After every row comes roughly how far along a hidden order it lies, from 0 to 9.
(in the rows, 128 means zero)
[ 99 126 144 139 115 137 146 113  77 119 144 102 158 164 127 112 130 126
 163 142 128 119 124  91 150 106 138 136 137 109 137 164 161  83 116 108
 145  95  98  92 147 140 159  92 115 141 122 123 135 114 116 137 132 140
  99 106  96 142 200 128  92 135  74 109 130 162  78 128 103  78  92 100
 131 132  77 127  95 227 119 148 138 185  89 108 123 108 146 104 140 147
 134 113 186 100] | 8
[ 95 133 153 147 112 138 184 174 112 136 123  90 177 142 134 155  83 139
 163 145 126 121 119  92 144  96 116 106 147  78 145 164 165  89 116 123
 135 102  72  88 171 163 141  93  92 147 141 122 142 113 117 170 116 149
 104 111 128 144 183 117 133 118  88 107 114 165  95 155 131 115  91 121
 138 124 127 105  62 233 119 154 141 148 100 104 109 100 155 107 113 149
 161  95 195 105] | 8
[ 78 133 142 159 121 121 150 130 108 128 136 118 190 158 120 122 112 119
 159 154 129 122 126  81 142  90 138 114 140  79 145 169 145  90 105 106
 148  89  86 104 166 120 154  85 100 129 124 123 132 106 107 146 124 150
  97 115  99 139 182 127 107 128  73 107 124 176  68 134 125  88  84 108
 144 141  89 110  81 225 107 150 141 181 104 122 112 125 147 111 116 146
 140 109 192 102] | 8
[ 87 134 147 157 124 160 148 145  98 138 128  93 171 144 135 127 109 129
 145 151 128 125 129 102 149 109 118 112 136  95 137 150 159  72 121 127
 129  87  87  86 187 147 149  89 102 142 119 139 135 114 112 157 120 142
  95 102 117 137 179 141  98 129  81 101 133 179  78 154 144  97 112 121
 137 129  95 103  80 223 122 150 145 158  97 128 128 131 147 117  99 166
 143 101 171 104] | 6
[ 85 124 139 138 107  99 171 129  92 109 140 109 162 178 117 130 115 130
 175 149 124 107 117  80 141 101 140 134 146 103 143 170 165 104  95 105
 157 110  95 104 130 138 154 101  99 136 166 115 132  95 123 137 133 145
 109 118  94 144 206 106 121 116  82 112 108 157 129 120  82 126  81 100
 136 136  93 127 103 190  96 145 133 178 104  82 103  84 143  89 179 132
 142 114 194 101] | 9
[ 95 121 139 125 104  86 171 137  94  96 142 110 175 170 114 137 114 133
 174 145 123 105 107  85 140  98 145 135 147 104 149 168 161 108 104 103
 150 116  95 107 114 129 146  98  98 137 162 108 136  89 127 137 133 145
 114 122  71 147 210  99 132 116  82 122 107 157 133 113  72 140  64 103
 138 133 109 125 107 179  92 147 130 166 111  81  99  76 144  91 191 118
 144 118 203 103] | 9
[ 92 118 131 125 101  78 163 117  93  87 147 115 162 181 107 118 128 129
 176 141 121 108 106  78 136  99 162 148 146 115 150 175 155 114  88  97
 157 126 105 118  96 114 150  98  98 132 161 104 132  95 128 117 141 139
 122 127  82 141 203  97 125 116  88 130 108 150 140 104  52 137  60  92
 132 138  96 135 117 160  83 143 129 178 103  61  95  69 140  85 207 108
 132 125 203 101] | 8
[ 83 125 128 126 106  51 165 123 134  77 139 145 179 184  94 127 124 123
 169 154 121 107 109  62 113  88 149 134 143  91 162 187 152 125  97  93
 160 111 102 134  95  95 152 102  98 117 156  92 132  77 116 111 134 154
 121 142  92 139 196 105 141 117  95 137 104 147 137  91  64 133  50  99
 144 154 108 129 118 159  81 140 127 180 124  82  88  81 139  82 185 102
 137 135 202 111] | 8
[103 130 135 190 126 161  99 112 130 171 141  59 140 138 135 111 107 106
 139 153 141 136 141 140 176 111 108 116 135  97 123 135 175  92  71 119
 156  98  92 107 186 129 171 142 148 126  98 177 113 121 129 148 129 145
 100 106 114 125 154 126  82 124  81  96 145 173  43 165 151  68 132 122
 133 131  80  98  53 197 130 149 149 158  92 133 128 146 125 126 118 183
 125  95 163 115] | 0
[102 134 144 197 128 173 121 136 112 167 134  79 178 134 143 125 104 118
 139 147 135 133 137 128 158 114 101 109 131 106 125 142 164  84 117 122
 135  91  93  93 200 145 156 111 127 138 106 156 125 130 119 159 119 139
  98 100 123 132 157 142  89 127  91  76 140 169  64 165 175  67 135 127
 135 126  83 100  64 225 144 150 147 158  96 139 133 142 136 137  99 184
 137  84 159 114] | 2
[ 76 127 132 156 107  62 172 133 125  94 140 120 179 179 104 131 112 121
 174 156 124 109 109  71 126  90 141 129 146  81 158 190 164 106 101  93
 158 107  93 127 116 102 150  98  88 121 152 107 132  84 116 130 127 159
 107 132  92 143 195 107 133 116  89 128 108 164 110 111  81 126  63  97
 144 145 103 119  90 199  85 152 131 189 118  82  94  85 145  82 169 118
 142 121 205 105] | 9
[ 73 128 132 149 121 127 126  92  92 120 149 126 170 177 112  91 136 104
 151 143 129 123 126  75 145  95 140 133 134 107 139 181 158  81 111  94
 150  88 117 108 157 102 168  90 105 123 109 132 128 109 108 123 131 149
  93 111  88 138 176 140  78 140  70 108 134 170  63 116 102  80  82  93
 138 152  60 120  82 228 119 155 139 218  97 116 123 128 140 109 122 151
 124 123 183 103] | 8
[102 133 136 185 135 169 102 115 123 176 133  71 138 137 137 110 107 110
 130 147 140 141 144 141 167 123 105 112 130  98 122 137 176  92  90 118
 150  94 107 100 209 128 165 123 147 127  93 173 117 134 125 150 126 134
  96 105 126 127 141 136  81 133  83  97 146 165  35 167 169  70 138 122
 132 130  77 103  56 207 142 145 148 157  94 153 138 149 128 116 124 182
 126  96 151 120] | 0
[ 85 123 132 123 100  63 182 135 111  80 136 138 158 177 101 136 117 129
 171 142 122 105 104  67 123  92 150 137 143  95 155 172 140 128  95 100
 155 122  99 133  88 112 139 102  97 125 172  96 133  89 124 119 133 148
 125 139  95 142 180  98 146 113 101 147  99 143 148  96  81 153  60 105
 142 140 119 130 122 125  82 138 135 167 130  72  92  69 139  91 181 100
 143 135 192 108] | 7
[ 85 121 134 127 107  88 155 116  84  95 145 112 167 179 109 120 132 124
 167 148 124 112 109  80 148  94 148 143 143 113 144 179 161 102  98  94
 153 112 103 113 113 121 153  99  99 133 153 109 134  94 123 125 135 147
 112 119  46 144 205 104 117 123  83 124 110 156 123 102  70 126  62  91
 136 139  86 126 107 181  92 149 130 188 110  97 105  84 144  85 187 121
 136 122 203 100] | 9
[ 97 134 139 181 128 161 110 116 119 174 139  81 154 140 131 109 111 108
 126 154 137 139 142 132 160 114 106 115 131  93 127 145 164  90  92 115
 147  70 100 112 206 121 164 112 137 122  91 167 117 127 116 147 124 141
 100 102 118 126 155 136  83 134  82  95 146 175  42 166 159  61 127 135
 136 135  78 102  63 213 143 149 147 175  89 156 130 154 130 131  92 179
 128  95 151 122] | 1
[ 82 131 153 143 113 127 217 164 108 126 128 100 172 158 126 151  95 136
 165 145 124 110 114  72 139  91 124 115 145  94 144 167 155  88 125 114
 134  93  78  90 165 152 132  90  89 147 148 113 140 105 117 157 120 144
 101 113 114 145 192 116 126 119  92 108 111 163  78 138 117 120  98 115
 141 127 116 111  82 219 110 154 139 169 104 105 108  98 154  92 127 142
 154 101 193 103] | 9
[ 87 122 144 125 113 122 171 121  72 103 139 100 146 175 124 122 125 132
 177 138 125 114 109  81 140 105 146 139 145 115 137 164 168  95 112 117
 146 113 102  96 123 142 149  87  97 147 154 105 138 101 124 139 134 137
 107 107  89 148 211 108 102 125  75 111 115 153 116 120  81 126  72  93
 132 132  91 132 123 181 106 151 131 183 101  88 113  91 148  96 169 137
 139 111 191  96] | 9
[ 88 121 132 114 100  71 163 123 101  84 141 126 161 177 106 126 127 129
 167 135 122 103 106  79 132  99 155 142 146 103 150 174 156 121 103 102
 153 120 134 119  96 115 150  99  93 132 167  97 133  89 125 121 134 146
 118 134  90 143 202 104 132 119  90 126 105 153 147 102  75 140  69  95
 137 140 103 133 117 161  76 131 126 175 118  85  86  79 143  86 193 107
 138 127 194 107] | 8
[ 91 129 133 159 127 143 108 100 107 151 146  84 157 160 121  97 122 103
 145 157 136 132 135 113 164 113 123 128 133 106 133 156 167  84  90 106
 161  97 109 109 177 115 178 100 135 124  93 160 119 121 116 139 131 144
  95 106 101 131 175 134  74 133  69  98 137 173  47 141 137  72 107 107
 135 140  65 109  75 206 129 154 144 188  91 131 128 139 132 115 119 164
 124 105 169 108] | 3
[ 80 126 141 151 123 146 122  94  76 130 151  91 159 165 118  91 143 112
 150 149 130 129 130  82 157 102 139 137 135 110 133 167 124  82 108 107
 151  88 114 105 157 119 170 101 114 132 112 139 131 117 114 130 134 144
  96 102  87 138 192 146  63 142  74 106 142 170  69 123 104  77  75 104
 132 143  64 122 103 209 124 155 139 184  92 117 130 128 139 114 135 161
 123 111 195 100] | 7
[ 93 117 123 124  97  43 153 103 109  76 154 115 159 196  95 114 131 116
 167 148 124 108 106  82 134 104 159 152 145 109 154 177 161 126  71  91
 165 129 108 139  79  92 155 108 109 119 168 108 125  81 133  97 145 146
 125 136  74 139 190  85 129 112  82 141 104 143 155  98  54 148  45  85
 136 151  84 137 125 128  76 139 126 181 118  65  88  73 130  72 230 102
 130 134 205 114] | 7
[ 93 132 143 161 119 151 141 129 106 153 136  88 167 148 135 122 108 117
 148 149 132 130 126 104 154 110 115 115 140  94 136 161 164  80 110 113
 144  87  95  98 188 134 149  98 115 137 112 146 129 122 115 146 122 148
  98 101 114 136 174 131  96 129  81  95 132 169  60 150 141  82 105 118
 136 134  89 107  86 222 126 151 146 177  93 124 125 129 141 117 109 167
 138 100 182 104] | 5
[ 95 122 134 125 105  82 163 126  93  87 144 121 163 182 109 126 125 129
 169 151 123 104 109  72 135  91 151 135 146 105 149 172 156 111  98 102
 145 118 108 113 111 120 146  95  98 133 163  99 135  90 125 125 133 146
 115 124  87 143 206 103 140 118  94 129 109 149 134 107  68 143  63  97
 137 138 177 131 123 192  85 147 127 180 113  80  99  75 143  74 189 114
 137 124 198 104] | 8
[ 87 133 144 168 125 162 135 127 107 150 132  87 162 148 134 124 107 123
 144 150 133 129 132 109 157 107 112 115 136 101 129 152 168  80 116 117
 137  86  88  92 187 141 152  97 118 137 111 141 128 119 114 155 122 145
  94 103 140 137 171 137  92 130  83  96 135 174  61 151 141  79 118 121
 136 133  91 103  73 233 130 151 144 175 101 136 132 137 143 123  98 170
 137 104 158 107] | 5
[ 74 125 138 114 112 106 156 111  79  88 145 133 171 160 109 111 141 125
 165 146 123 115 114  71 133  94 155 147 141 115 145 175 153  92 124  99
 147 101 109 110 117 101 148  85  91 134 141 102 140 103 112 120 132 144
 109 118  91 147 206 126 108 133  80 121 121 156 117 103  75 114  72  90
 135 145  88 133 128 192 106 151 131 187 106  96 118  92 146  90 158 132
 131 126 198  99] | 9
[ 80 125 132 176 120 122 102  92 109 145 157  61 151 169 117 102 116 100
 154 165 138 133 135 115 178 112 124 133 138 106 131 155 184  91  63 101
 177 102  99 114 167  90 185 109 148 121 111 175 112 113 130 133 139 142
 108 104 108 130 182 108  81 126  61  99 141 174  57 144 120  74  90 102
 139 139  59 110  63 222 114 148 145 202  87 111 118 131 127 109 163 166
 121 100 173 110] | 4
[ 90 114 119 130 102  33 135  86 108  85 158 109 152 201  92 108 137 112
 174 152 125 108 106  81 142  90 163 158 145 121 153 177 157 127  62  87
 195 141 112 138  88  86 170 102 115 119 167 126 121  80 134 102 151 148
 127 135  59 139 208  80 117 112  67 138 105 154 140  85  37 147  35  75
 135 148  78 136 121 148  67 139 124 200 114  46  88  66 127  65 247 104
 124 138 207 128] | 8
[101 139 148 176 132 192 131 153 122 179 122  79 153 117 149 136  93 125
 135 145 134 138 140 128 160 113 100  95 134  91 126 140 163  81 122 127
 129  71  87  85 222 157 148 109 123 139  99 156 127 134 115 172 117 139
  95 101 135 132 149 143  98 132  97  89 141 173  56 173 178  71 149 132
 136 121  99  96  61 233 148 152 148 150  89 148 141 148 136 138  58 187
 141  92 161 119] | 1
[ 98 133 140 175 121 162 112 118 107 191 140  83 145 144 133 114 111 113
 131 153 137 135 139 117 160 115 134 119 133  97 132 152 170  77 107 117
 145  87 100  99 192 130 165 109 127 129 101 157 124 124 115 146 122 140
  97 103 129 132 165 137  84 134  85  97 141 168  50 158 141  65 126 118
 135 138  81 106  67 216 137 152 147 169  95 152 136 147 136 120  97 176
 127  97 165 114] | 2
[ 76 119 138 125 109  94 130  98  73 100 150 105 163 187 110 102 141 119
 162 146 127 113 114  78 149 102 151 150 141 116 143 171 168  81 101  97
 158 106 111 104 122 117 164  95 109 132 144 117 130 107 122 121 141 143
 105 113  80 142 210 111  93 129  62 115 122 156 102 108  66 107  72  82
 132 140  74 126 124 196 105 154 130 195  98  88 114  89 140  91 185 130
 127 122 205 101] | 9
[ 94 130 138 163 127 155 111 109 107 158 145  82 154 145 132  97 119 109
 137 152 135 133 136 123 165 109 119 121 133 104 125 151 166  81 100 111
 143  89 100  99 184 135 159 105 130 133 103 162 122 125 117 143 129 140
  96 101 103 133 173 135  77 134  84  96 144 169  52 149 141  68 118 113
 131 136  70 109  81 220 128 151 139 171  88 134 131 141 135 125 115 170
 125 101 140 109] | 3
[125 127 144 143 123 171 142 112  67 136 143  87 150 154 134 105 129 120
 130 140 130 129 130 117 154 107 129 134 135 119 128 146 167  78 112 117
 133  96 104  88 158 145 165  94 109 143 123 138 133 123 120 141 130 136
  97  93 100 137 179 135  76 138  86  97 139 171  73 138 111  86 101 104
 128 133  66 124 107 166 128 152 141 178  90 116 134 138 143 119 126 166
 129 114 180 102] | 6
[ 83 129 132 172 105  90 135 124 121 135 147  73 165 167 119 120 108 113
 165 160 133 122 123  95 160 105 122 121 143  80 144 168 189  91  68 103
 166 104  92 110 168 112 172 110 121 125 129 151 120  96 126 144 131 151
  97 115  94 136 185 112  95 117  74 108 123 176  59 139 112  93  87 109
 141 139  78 105  59 211 100 155 144 185  96  94 106 112 135  86 156 156
 135 104 210 104] | 7
[ 95 125 140 139 106  99 184 151 102  91 130 116 173 162 118 138 110 139
 164 140 121 105 107  76 128  93 144 128 145 102 149 168 163 107 118 112
 140 121  90 103 118 144 136  91  85 142 165 105 138  95 122 140 128 141
 114 124 103 143 195 106 136 115  96 120 102 146 127 121  87 151  66 108
 139 130 121 127 123 186  93 148 131 161 114  79  99  81 151  93 161 115
 151 122 202 107] | 8
[ 88 124 137 150 109 110 143 118  98 117 147  87 164 177 116 116 117 115
 163 157 128 118 119  87 152 100 139 134 143 100 144 167 167  96  92  99
 162  98  94 107 149 117 167  94 110 134 138 130 127 108 127 132 133 146
 101  83  88 140 198 106 100 123  62 112 121 165  93 130 101 107  71  96
 136 139  87 115  85 201  98 152 139 189 101  91 109  99 137  94 174 145
 136 107 211 102] | 9
[ 84 125 134 152 111  87 142 107 111 110 151 104 170 180 101 108 127 112
 169 161 129 117 121  78 158  94 139 132 145  87 148 185 168  96  78  92
 174 103 102 117 137 104 174  98 112 121 138 131 124  97 117 124 135 156
 101 122  74 140 211 112 101 122  67 117 121 165  88 116  99 100  52  92
 140 147  76 117  86 168 100 145 138 194 103  92 101 100 135  90 177 144
 128 116 203 101] | 9
[ 84 128 150 133 113 142 173 155  82 120 118 107 168 147 136 143 107 142
 161 139 120 111 114  80 138  84 131 117 143 101 142 157 162  85 142 117
 127  95  93  85 144 160 130  76  86 150 148 104 144 111 115 155 120 147
 105 112 121 148 182 125 130 124  93 106 111 165 109 135 113 123  93 112
 138 126 116 125 101 220 117 156 137 147 103 106 113  99 156 103 129 159
 147 107 186 100] | 9
